Below is a small trained network, with its code and all its weights. Each question gives an input and a target symbol and asks what happens when units are switched off, that is, made to give their printed mean instead of their output.

import numpy as np


def w(rows, s, z=0):
    codes = np.array(rows[::2]) - 128.0
    scale = np.full(codes.shape[1], s)
    scale[-1] = z or s
    return codes * scale


def norm(h):
    return h / np.sqrt((h * h).mean(-1, keepdims=True) + 1e-5)


def f(y):
    return y / 2 * (1 + np.tanh(0.7978845608 * (y + 0.044715 * y**3)))


def softmax(a):
    e = np.exp(a - a.max(-1, keepdims=True))
    return e / e.sum(-1, keepdims=True)


def log_softmax(a):
    a = a - a.max(-1, keepdims=True)
    return a - np.log(np.exp(a).sum(-1, keepdims=True))


def net(x, mask):
    ids = ['βγδεζηλξπτφψω'.index(c) for c in x.split()]
    T = len(ids)
    res = E[ids] + P[:T]
    q, k, v = (norm(res) @ M[0].T for M in (Q, K, V))
    z = softmax(np.where(np.tri(T) > 0, q @ k.T / 3**0.5, -1e9)) @ v
    res = res + np.where(mask[0], z, O[0][:, -1]) @ O[0][:, :-1]
    y = f(norm(res) @ A[0][:, :-1].T + A[0][:, -1])
    res = res + np.where(mask[1:17], y, B[0][:, -1]) @ B[0][:, :-1]
    return log_softmax(norm(res)[-1] @ U[:, :-1].T + U[:, -1])


Q, K, V, O, A, B = {}, {}, {}, {}, {}, {}
E = w([
[128,83,149,90],'β',
[126,118,144,100],'γ',
[128,114,127,159],'δ',
[102,191,151,18],'ε',
[130,174,114,123],'ζ',
[61,107,23,90],'η',
[166,159,60,252],'λ',
[116,130,136,140],'ξ',
[136,202,80,166],'π',
[146,145,106,238],'τ',
[98,95,167,109],'φ',
[141,108,152,106],'ψ',
[112,194,105,75],'ω',
],0.0021)
P = w([
[113,127,139,110],'0',
[132,136,120,178],'1',
[107,125,135,107],'2',
[212,128,132,81],'3',
[133,137,121,178],'4',
[105,124,133,107],'5',
[215,126,136,81],'6',
[133,137,122,178],'7',
[103,124,132,108],'8',
[251,109,153,43],'9',
[133,137,123,178],'10',
],0.0029)
Q[0] = w([
[36,127,113,57],'head 0',
[221,143,126,202],'head 0',
[253,139,123,197],'head 0',
],0.0068)
K[0] = w([
[116,94,17,119],'head 0',
[130,176,221,140],'head 0',
[118,174,254,131],'head 0',
],0.0068)
V[0] = w([
[130,105,34,72],'head 0',
[61,77,2,78],'head 0',
[191,130,170,111],'head 0',
],0.0014)
O[0] = w([
[70,98,52,120,105],'head 0',
[6,124,32,175,255],'head 0',
[132,86,165,119,173],'head 0',
],0.0017,4.9e-05)
A[0] = w([
[125,175,164,90,2],'neuron 0',
[253,174,12,33,210],'neuron 1',
[128,128,128,128,128],'neuron 2',
[163,143,97,166,116],'neuron 3',
[190,129,117,203,99],'neuron 4',
[77,107,170,199,188],'neuron 5',
[126,37,129,138,59],'neuron 6',
[167,149,192,137,17],'neuron 7',
[108,218,116,29,60],'neuron 8',
[216,157,136,139,100],'neuron 9',
[53,152,76,141,147],'neuron 10',
[128,139,129,56,74],'neuron 11',
[175,66,149,171,101],'neuron 12',
[192,153,40,162,104],'neuron 13',
[145,95,141,84,122],'neuron 14',
[105,75,168,136,118],'neuron 15',
],0.0031,0.00098)
B[0] = w([
[110,146,60,183,102],'neuron 0',
[255,74,236,37,251],'neuron 1',
[128,128,128,128,128],'neuron 2',
[93,78,155,104,136],'neuron 3',
[63,38,116,107,157],'neuron 4',
[214,103,129,57,164],'neuron 5',
[175,186,77,149,130],'neuron 6',
[69,158,88,92,114],'neuron 7',
[187,36,34,196,154],'neuron 8',
[108,124,133,31,157],'neuron 9',
[158,112,117,9,136],'neuron 10',
[117,81,126,211,135],'neuron 11',
[159,114,30,106,155],'neuron 12',
[76,94,200,95,149],'neuron 13',
[142,151,149,202,150],'neuron 14',
[189,201,121,121,141],'neuron 15',
],0.0018,0.0015)
U = w([
[134,21,203,92,150],'β',
[140,127,149,215,29],'γ',
[180,244,110,114,78],'δ',
[75,123,119,77,202],'ε',
[229,83,12,154,181],'ζ',
[31,99,29,78,214],'η',
[86,46,108,224,76],'λ',
[99,242,110,203,251],'ξ',
[128,201,119,39,79],'π',
[59,113,162,190,52],'τ',
[34,201,240,98,137],'φ',
[187,183,209,210,30],'ψ',
[126,148,78,144,48],'ω',
],0.011,0.0027)

Each question gives the input, a string of symbols that net reads in full, and the target symbol t.
The units are the heads (3 rows each of Q, K, V and O) and the neurons (one row each of A and B). Each row of codes is followed by its name. A weight is (code - 128) times the scale printed after its matrix; where a second scale follows, it is the last column's (O, A, B and U).
mask holds one flag per unit, heads first, then neurons. A switched-off unit (its flag False) gives its mean, the last column of its rows in O or B, instead of its output. The means were averaged over made-up inputs and are rounded, as every weight is.
A unit's drop is (log p(t) with every unit on - log p(t) with that unit switched off) / (log p(t) with every unit on - log p(t) with every unit switched off).
The circuit of an input: a set's keep is (log p(t) with only the set's units on - log p(t) with every unit switched off) / (log p(t) with every unit on - log p(t) with every unit switched off). Starting from the 12 units with the biggest drops (on a tie, the unit counted first), units are removed one at a time, each time the one whose removal leaves the highest keep (on an exact tie, the one counted first), for as long as the keep stays at least 0.8.
circuit, biggest first: the units of the circuit, biggest drop first
unit that matters most: the unit with the biggest drop
top k neurons: the k neurons with the biggest drops, biggest first
drop of u: that unit's drop, to one decimal
input β π η β β β β β π, target η: top 2 neurons	[neuron 8; neuron 15]
input ψ β γ η β ζ β ω γ, target η: circuit, biggest first	[head 0; neuron 1]
input η τ π, target η: unit that matters most	head 0
input λ π β β ψ, target β: circuit, biggest first	[neuron 4; neuron 8; neuron 9]
input ζ β β β ψ β β ζ ξ, target ξ: circuit, biggest first	[neuron 1; neuron 4; neuron 9; neuron 13]
input β β η γ β ζ, target η: top 2 neurons	[neuron 8; neuron 10]
input δ η π π β π β ψ ξ, target η: top 2 neurons	[neuron 1; neuron 10]
input ψ η δ φ β β β β β φ ω, target π: top 3 neurons	[neuron 10; neuron 8; neuron 14]
input φ δ β ζ β λ, target λ: top 2 neurons	[neuron 13; neuron 1]
input β π λ, target λ: top 2 neurons	[neuron 13; neuron 4]
input ψ δ ζ β ζ δ β β β ζ ψ, target β: top 3 neurons	[neuron 4; neuron 8; neuron 5]
input ζ δ β φ β φ, target φ: drop of neuron 5	0.0
input ψ ω β ζ β δ, target δ: drop of neuron 9	0.1
input β δ γ β ψ ξ, target ξ: drop of neuron 4	0.2
input ε τ φ π β η γ δ β, target η: drop of head 0	1.2
